Below are the code and all the weights of a small trained network. Each question names an input and a target symbol and asks about switching units off, where a switched-off unit gives its printed mean instead of its output.

import numpy as np


def w(rows, s, z=0):
    codes = np.array(rows[::2]) - 128.0
    scale = np.full(codes.shape[1], s)
    scale[-1] = z or s
    return codes * scale


def f(y):
    return np.maximum(y, 0)


def softmax(a):
    e = np.exp(a - a.max(-1, keepdims=True))
    return e / e.sum(-1, keepdims=True)


def log_softmax(a):
    a = a - a.max(-1, keepdims=True)
    return a - np.log(np.exp(a).sum(-1, keepdims=True))


def net(x, mask):
    ids = ['ΘΛβεζηπστφω'.index(c) for c in x.split()]
    T = len(ids)
    res = E[ids] + P[:T]
    u = 0
    for l in range(2):
        q, k, v = (res @ M[l].T for M in (Q, K, V))
        z = softmax(np.where(np.tri(T) > 0, q @ k.T / 3**0.5, -1e9)) @ v
        res = res + np.where(mask[u], z, O[l][:, -1]) @ O[l][:, :-1]
        u += 1
        y = f(res @ A[l][:, :-1].T + A[l][:, -1])
        res = res + np.where(mask[u : u + 12], y, B[l][:, -1]) @ B[l][:, :-1]
        u += 12
    return log_softmax(res[-1] @ U[:, :-1].T + U[:, -1])


Q, K, V, O, A, B = {}, {}, {}, {}, {}, {}
E = w([
[145,108,111,133,97,4,108,77,97,211,176],'Θ',
[146,86,166,205,173,159,165,130,140,82,82],'Λ',
[119,99,96,146,146,144,165,149,99,129,64],'β',
[186,163,90,140,50,215,192,147,152,86,67],'ε',
[123,171,40,174,72,113,92,121,190,156,186],'ζ',
[95,97,131,128,165,166,163,103,126,183,128],'η',
[105,148,193,143,86,183,139,134,181,133,166],'π',
[166,209,156,98,212,80,86,177,79,100,153],'σ',
[56,147,165,174,115,127,108,184,82,134,101],'τ',
[79,125,151,38,105,123,106,126,117,15,161],'φ',
[123,125,117,82,79,37,104,164,196,143,113],'ω',
],0.019)
P = w([
[159,108,123,188,117,114,127,87,128,102,113],'0',
[40,134,150,153,203,144,163,227,184,95,152],'1',
[65,182,121,182,108,61,179,62,91,139,73],'2',
[215,43,119,115,102,247,50,83,152,69,144],'3',
[125,190,193,70,194,113,214,103,117,84,203],'4',
[132,55,108,186,163,155,113,100,152,202,124],'5',
],0.011)
Q[0] = w([
[135,3,57,166,93,197,11,166,186,199,44],'0.h1',
[84,122,56,246,97,67,207,137,210,239,119],'0.h1',
[129,166,143,175,53,91,227,153,132,226,53],'0.h1',
],0.0063)
K[0] = w([
[137,52,129,120,185,243,33,255,188,134,168],'0.h1',
[228,41,78,162,32,129,6,122,72,164,188],'0.h1',
[173,9,95,169,122,163,78,69,79,124,150],'0.h1',
],0.0072)
V[0] = w([
[147,147,8,131,75,114,144,202,75,98,72],'0.h1',
[119,172,43,121,174,178,100,81,123,254,128],'0.h1',
[135,73,106,151,180,122,176,84,111,92,90],'0.h1',
],0.0071)
O[0] = w([
[165,139,219,93,151,223,175,16,254,150,66,252],'0.h1',
[115,109,154,231,188,38,142,57,199,56,98,89],'0.h1',
[106,153,21,88,211,153,55,165,192,211,137,50],'0.h1',
],0.0081,0.0022)
A[0] = w([
[130,240,41,189,80,190,107,118,175,197,124,100],'0.n1',
[175,158,86,45,190,61,79,106,24,95,147,61],'0.n2',
[39,45,110,11,99,99,137,177,148,27,139,68],'0.n3',
[58,149,60,99,56,139,226,174,129,216,45,118],'0.n4',
[152,222,115,110,150,118,156,140,112,185,136,40],'0.n5',
[62,92,83,112,179,233,108,97,115,208,106,96],'0.n6',
[212,80,130,67,104,16,160,49,50,152,236,13],'0.n7',
[186,211,167,144,39,152,152,166,189,153,166,126],'0.n8',
[155,107,45,87,108,149,207,106,194,109,85,79],'0.n9',
[189,140,78,117,137,134,247,200,164,103,103,4],'0.n10',
[19,2,82,81,147,162,128,66,100,112,143,140],'0.n11',
[140,110,202,179,87,208,208,141,85,169,150,113],'0.n12',
],0.0057,0.0044)
B[0] = w([
[145,149,134,163,193,128,50,160,127,135,159,235],'0.n1',
[204,185,202,147,95,176,127,96,181,139,164,160],'0.n2',
[88,164,85,131,160,131,118,1,109,185,109,186],'0.n3',
[160,133,134,118,216,88,171,81,73,166,113,228],'0.n4',
[181,162,113,22,157,134,65,141,67,133,94,139],'0.n5',
[140,112,135,123,136,125,95,154,80,146,78,211],'0.n6',
[96,30,142,145,160,178,124,188,225,146,128,147],'0.n7',
[125,69,90,164,176,108,168,148,114,130,112,221],'0.n8',
[77,109,128,127,117,111,134,106,99,99,83,180],'0.n9',
[109,61,120,107,124,120,121,106,176,109,174,148],'0.n10',
[138,223,130,152,72,29,107,110,134,34,138,196],'0.n11',
[138,91,118,80,70,117,142,154,132,144,86,255],'0.n12',
],0.007,0.0051)
Q[1] = w([
[82,138,133,24,149,178,127,149,149,21,195],'1.h1',
[92,168,145,114,194,125,254,158,117,162,93],'1.h1',
[209,84,90,103,72,162,35,142,94,112,126],'1.h1',
],0.0084)
K[1] = w([
[43,226,162,112,206,66,253,90,56,184,94],'1.h1',
[208,151,235,157,31,62,87,76,49,148,72],'1.h1',
[25,92,155,49,167,199,121,220,164,60,187],'1.h1',
],0.0061)
V[1] = w([
[230,188,51,61,177,142,222,125,155,33,171],'1.h1',
[137,12,37,18,74,1,126,84,176,156,83],'1.h1',
[96,190,194,108,199,88,150,99,30,92,78],'1.h1',
],0.0052)
O[1] = w([
[195,190,204,174,106,225,124,100,140,134,254,2],'1.h1',
[37,189,57,48,84,184,126,221,201,145,136,52],'1.h1',
[118,118,62,199,103,131,86,152,137,207,116,162],'1.h1',
],0.0088,0.0046)
A[1] = w([
[98,171,144,82,120,106,192,113,94,67,142,150],'1.n1',
[164,180,153,108,188,122,103,118,86,94,156,44],'1.n2',
[106,94,85,126,105,119,154,159,76,108,129,189],'1.n3',
[100,145,81,203,145,91,92,104,130,103,138,69],'1.n4',
[118,161,105,69,168,180,99,79,136,106,163,22],'1.n5',
[126,114,89,147,159,150,129,102,135,122,124,152],'1.n6',
[145,254,94,179,106,193,96,94,165,134,174,52],'1.n7',
[164,135,150,183,114,68,151,143,133,133,153,2],'1.n8',
[109,120,134,158,136,151,172,161,55,105,152,101],'1.n9',
[132,130,129,98,143,78,104,96,151,102,242,118],'1.n10',
[146,160,136,171,174,119,114,112,145,60,107,96],'1.n11',
[111,118,18,186,102,83,75,159,103,131,178,98],'1.n12',
],0.0084,0.0037)
B[1] = w([
[155,104,148,80,88,118,43,91,144,86,150,196],'1.n1',
[115,69,99,99,114,113,82,120,174,100,101,160],'1.n2',
[146,70,131,119,79,151,112,114,142,123,254,248],'1.n3',
[110,156,123,128,140,172,164,169,144,110,161,255],'1.n4',
[128,104,158,216,139,105,126,122,120,140,163,156],'1.n5',
[118,191,115,161,133,136,118,171,115,124,146,190],'1.n6',
[140,66,83,87,161,86,149,137,158,81,95,203],'1.n7',
[63,180,111,110,148,154,73,94,103,133,99,178],'1.n8',
[157,158,156,145,144,92,173,102,162,138,162,187],'1.n9',
[98,54,124,144,132,181,176,108,103,179,96,193],'1.n10',
[179,168,123,89,70,97,97,197,109,179,125,238],'1.n11',
[122,146,193,140,179,159,184,147,159,93,119,249],'1.n12',
],0.0088,0.0065)
U = w([
[23,122,56,80,165,158,62,62,87,40,136,148],'Θ',
[170,126,114,48,247,105,54,183,85,105,110,69],'Λ',
[59,124,85,141,166,184,25,120,149,183,41,9],'β',
[93,126,173,86,193,232,131,80,158,163,65,114],'ε',
[137,128,213,75,142,93,163,113,159,80,73,94],'ζ',
[125,153,64,197,158,104,119,167,175,86,161,255],'η',
[160,123,120,75,140,54,183,144,96,105,215,19],'π',
[142,152,121,181,158,123,131,55,127,177,162,145],'σ',
[76,3,114,163,127,71,170,155,122,203,59,101],'τ',
[173,157,107,78,133,139,158,156,90,221,179,175],'φ',
[105,164,87,50,73,151,130,165,133,152,114,187],'ω',
],0.0053,0.0025)

Each question gives the input, a string of symbols that net reads in full, and the target symbol t.
The units are the heads (3 rows each of Q, K, V and O) and the neurons (one row each of A and B). Each row of codes is followed by its name. A weight is (code - 128) times the scale printed after its matrix; where a second scale follows, it is the last column's (O, A, B and U).
mask holds one flag per unit, layer by layer, with each layer's heads first. A switched-off unit (its flag False) gives its mean, the last column of its rows in O or B, instead of its output. The means were averaged over made-up inputs and are rounded, as every weight is.
A unit's drop is (log p(t) with every unit on - log p(t) with that unit switched off) / (log p(t) with every unit on - log p(t) with every unit switched off).
The circuit of an input: a set's keep is (log p(t) with only the set's units on - log p(t) with every unit switched off) / (log p(t) with every unit on - log p(t) with every unit switched off). Starting from the 12 units with the biggest drops (on a tie, the unit counted first), units are removed one at a time, each time the one whose removal leaves the highest keep (on an exact tie, the one counted first), for as long as the keep stays at least 0.8.
units of the circuit, in order: the units of the circuit, biggest drop first
k most important neurons: the k neurons with the biggest drops, biggest first
k most important neurons of layer l: the k neurons of layer l with the biggest drops, biggest first
drop of u: that unit's drop, to one decimal
input τ τ τ φ ε β, target φ: units of the circuit, in order	0.h1; 1.h1
input τ ζ τ β ω τ, target β: most important neuron of layer 0	0.n6
input η τ σ φ τ, target σ: units of the circuit, in order	1.h1; 0.n2
input τ ω Θ τ τ, target Θ: 2 most important neurons of layer 1	1.n1; 1.n11
input η τ ε, target η: units of the circuit, in order	0.h1; 0.n1; 1.n4
input Θ τ τ τ ε, target τ: units of the circuit, in order	1.h1; 0.n7
input φ τ ζ ζ ζ η, target ζ: units of the circuit, in order	1.h1; 0.h1; 0.n11
input Λ τ τ π, target τ: units of the circuit, in order	1.h1; 0.n8
input ζ ζ φ σ τ ε, target σ: units of the circuit, in order	1.h1; 0.n2; 0.h1
input η η ε τ ζ ε, target τ: units of the circuit, in order	0.n4; 1.h1; 0.n8
input τ φ ε τ β, target ε: 2 most important neurons	0.n4; 1.n11
input τ ζ η τ τ π, target τ: units of the circuit, in order	0.n8; 1.h1
input σ π τ φ η, target τ: 2 most important neurons	0.n4; 0.n7
input ζ η ω τ η, target ω: units of the circuit, in order	1.h1
input φ φ τ, target φ: units of the circuit, in order	0.h1; 1.h1; 0.n4
input η τ ω, target η: units of the circuit, in order	0.h1; 1.n4
input π τ τ, target π: 2 most important neurons	1.n3; 1.n9
input φ τ ε, target φ: units of the circuit, in order	0.h1; 0.n4
input β ζ η ε Λ, target η: 2 most important neurons of layer 0	0.n4; 0.n6
input τ τ τ β, target τ: units of the circuit, in order	1.h1
input η τ τ ε ε τ, target ε: units of the circuit, in order	0.h1; 1.h1
input η φ η σ ζ, target η: 2 most important neurons of layer 1	1.n4; 1.n12
input ζ ζ η ε, target ζ: drop of 0.n3	0.1
input φ ε ζ τ, target ε: drop of 1.n11	0.2
input η σ η ε ζ ω, target ε: drop of 1.n11	0.1
input β τ ζ φ τ η, target φ: drop of 1.n10	0.0
input σ τ σ Λ, target τ: most important neuron of layer 0	0.n12
